Below is a small trained network, with its code and all its weights. Each question gives an input and a class and asks what happens when units are switched off, that is, made to give their printed mean instead of their output.

import numpy as np


def w(rows, s, z=0):
    codes = np.array(rows[::2]) - 128.0
    scale = np.full(codes.shape[1], s)
    scale[-1] = z or s
    return codes * scale


def f(y):
    return np.maximum(y, 0)


def log_softmax(a):
    a = a - a.max(-1, keepdims=True)
    return a - np.log(np.exp(a).sum(-1, keepdims=True))


def net(x, mask):
    res = np.array(x, float).reshape(1, 8) / 4 @ E
    y = f(res @ A[0][:, :-1].T + A[0][:, -1])
    res = res + np.where(mask, y, B[0][:, -1]) @ B[0][:, :-1]
    return log_softmax(res[-1] @ U[:, :-1].T + U[:, -1])


A, B = {}, {}
E = w([
[65,155,153,115,142,83,191],'x0',
[158,251,124,74,133,138,111],'x1',
[126,129,127,130,126,126,127],'x2',
[137,105,93,51,46,86,144],'x3',
[42,125,78,95,150,172,106],'x4',
[128,127,128,127,128,128,128],'x5',
[98,150,182,154,44,207,143],'x6',
[113,110,187,81,137,107,79],'x7',
],0.012)
A[0] = w([
[128,105,81,112,127,200,47,123],'neuron 0',
[99,109,144,92,133,201,131,115],'neuron 1',
[75,11,114,157,129,147,141,60],'neuron 2',
[113,167,182,237,233,169,86,32],'neuron 3',
[145,94,90,63,50,115,154,15],'neuron 4',
[123,161,160,120,81,158,127,76],'neuron 5',
[241,121,207,158,73,53,158,74],'neuron 6',
[51,102,61,82,120,142,87,126],'neuron 7',
[110,141,200,133,40,224,149,77],'neuron 8',
[150,103,59,89,211,64,104,9],'neuron 9',
[34,156,189,134,145,85,205,156],'neuron 10',
[124,156,122,188,137,137,114,123],'neuron 11',
[193,84,146,147,115,188,50,88],'neuron 12',
[141,129,58,163,126,139,231,163],'neuron 13',
[96,86,233,73,118,82,29,110],'neuron 14',
[96,110,200,98,159,100,106,154],'neuron 15',
[86,131,160,146,60,171,132,22],'neuron 16',
[114,37,163,188,95,70,133,88],'neuron 17',
[127,203,118,75,136,146,93,150],'neuron 18',
[143,140,87,111,64,78,147,124],'neuron 19',
[132,129,151,156,172,144,129,42],'neuron 20',
],0.012,0.014)
B[0] = w([
[141,110,82,90,118,130,175,215],'neuron 0',
[116,114,129,146,178,128,154,180],'neuron 1',
[190,245,192,103,128,140,119,228],'neuron 2',
[40,115,184,81,64,81,106,230],'neuron 3',
[18,120,168,57,61,85,49,168],'neuron 4',
[159,145,122,149,128,89,141,162],'neuron 5',
[63,119,142,135,181,166,240,250],'neuron 6',
[96,104,206,152,160,151,211,223],'neuron 7',
[137,122,96,165,201,56,102,241],'neuron 8',
[119,152,70,191,174,33,123,198],'neuron 9',
[191,89,43,48,107,133,152,254],'neuron 10',
[136,109,156,111,109,136,104,182],'neuron 11',
[156,105,36,57,113,118,160,207],'neuron 12',
[118,115,79,186,98,196,61,254],'neuron 13',
[115,144,86,207,72,173,94,230],'neuron 14',
[135,109,82,180,101,166,112,215],'neuron 15',
[112,137,83,178,183,23,116,168],'neuron 16',
[155,199,155,93,155,135,106,231],'neuron 17',
[168,156,183,128,148,168,122,230],'neuron 18',
[118,115,181,134,104,126,74,198],'neuron 19',
[66,135,151,94,122,88,82,138],'neuron 20',
],0.011,0.01)
U = w([
[158,141,105,193,186,15,81,77],'0',
[80,108,179,94,82,86,51,91],'1',
[215,251,171,113,142,150,93,85],'2',
[180,83,141,153,130,138,93,249],'3',
[175,83,138,152,139,139,88,240],'4',
[103,90,148,154,181,172,168,102],'5',
[197,101,60,73,105,125,127,71],'6',
[140,131,92,220,88,186,66,88],'7',
],0.011,0.019)

Each question gives the input, the list of numbers given to net, and the class t.
The units are the neurons (one row each of A and B). Each row of codes is followed by its name. A weight is (code - 128) times the scale printed after its matrix; where a second scale follows, it is the last column's (A, B and U).
mask holds one flag per neuron, in row order. A switched-off neuron (its flag False) gives its mean, the last column of its row in B, instead of its output. The means were averaged over made-up inputs and are rounded, as every weight is.
A unit's drop is (log p(t) with every unit on - log p(t) with that unit switched off) / (log p(t) with every unit on - log p(t) with every unit switched off).
The circuit of an input: a set's keep is (log p(t) with only the set's units on - log p(t) with every unit switched off) / (log p(t) with every unit on - log p(t) with every unit switched off). Starting from the 12 units with the biggest drops (on a tie, the unit counted first), units are removed one at a time, each time the one whose removal leaves the highest keep (on an exact tie, the one counted first), for as long as the keep stays at least 0.8.
circuit, biggest first: the units of the circuit, biggest drop first
unit that matters most: the unit with the biggest drop
k most important neurons: the k neurons with the biggest drops, biggest first
drop of u: that unit's drop, to one decimal
input [4,6,5,-3,2,2,6,5], class 0: 2 most important neurons	neuron 8; neuron 2
input [-1,-8,1,-7,5,2,-3,-8], class 2: 2 most important neurons	neuron 2; neuron 17
input [8,-4,-7,2,6,-5,5,1], class 6: unit that matters most	neuron 10
input [0,7,3,-3,8,6,-3,3], class 5: 3 most important neurons	neuron 7; neuron 2; neuron 17
input [-5,6,-1,5,7,8,3,-5], class 3: 4 most important neurons	neuron 6; neuron 2; neuron 17; neuron 19
input [-5,5,-3,-1,-6,6,-6,4], class 0: 3 most important neurons	neuron 9; neuron 2; neuron 10
input [8,8,-8,7,1,-6,-8,-1], class 0: 4 most important neurons	neuron 9; neuron 2; neuron 17; neuron 3
input [-3,8,2,8,7,-1,8,2], class 0: 2 most important neurons	neuron 8; neuron 16
input [3,6,-7,7,8,-6,-2,5], class 5: 4 most important neurons	neuron 7; neuron 3; neuron 2; neuron 18
input [-3,8,6,4,-3,-1,-8,-8], class 0: 2 most important neurons	neuron 9; neuron 2
input [-6,-3,-1,1,7,3,-1,5], class 5: 2 most important neurons	neuron 7; neuron 10
input [-4,4,-3,5,3,-2,-7,-3], class 0: 2 most important neurons	neuron 9; neuron 10
input [-7,-6,0,1,4,4,-3,8], class 7: 3 most important neurons	neuron 14; neuron 10; neuron 15
input [-4,2,5,7,-3,-5,-8,-8], class 0: circuit, biggest first	neuron 9
input [3,-2,-3,-1,1,-2,-4,5], class 7: circuit, biggest first	neuron 14; neuron 15
input [0,-8,-6,3,-8,-3,1,6], class 2: drop of neuron 17	1.0
input [1,3,3,1,7,-1,4,-7], class 5: drop of neuron 9	0.1
input [3,3,3,7,6,1,8,4], class 0: drop of neuron 8	0.6
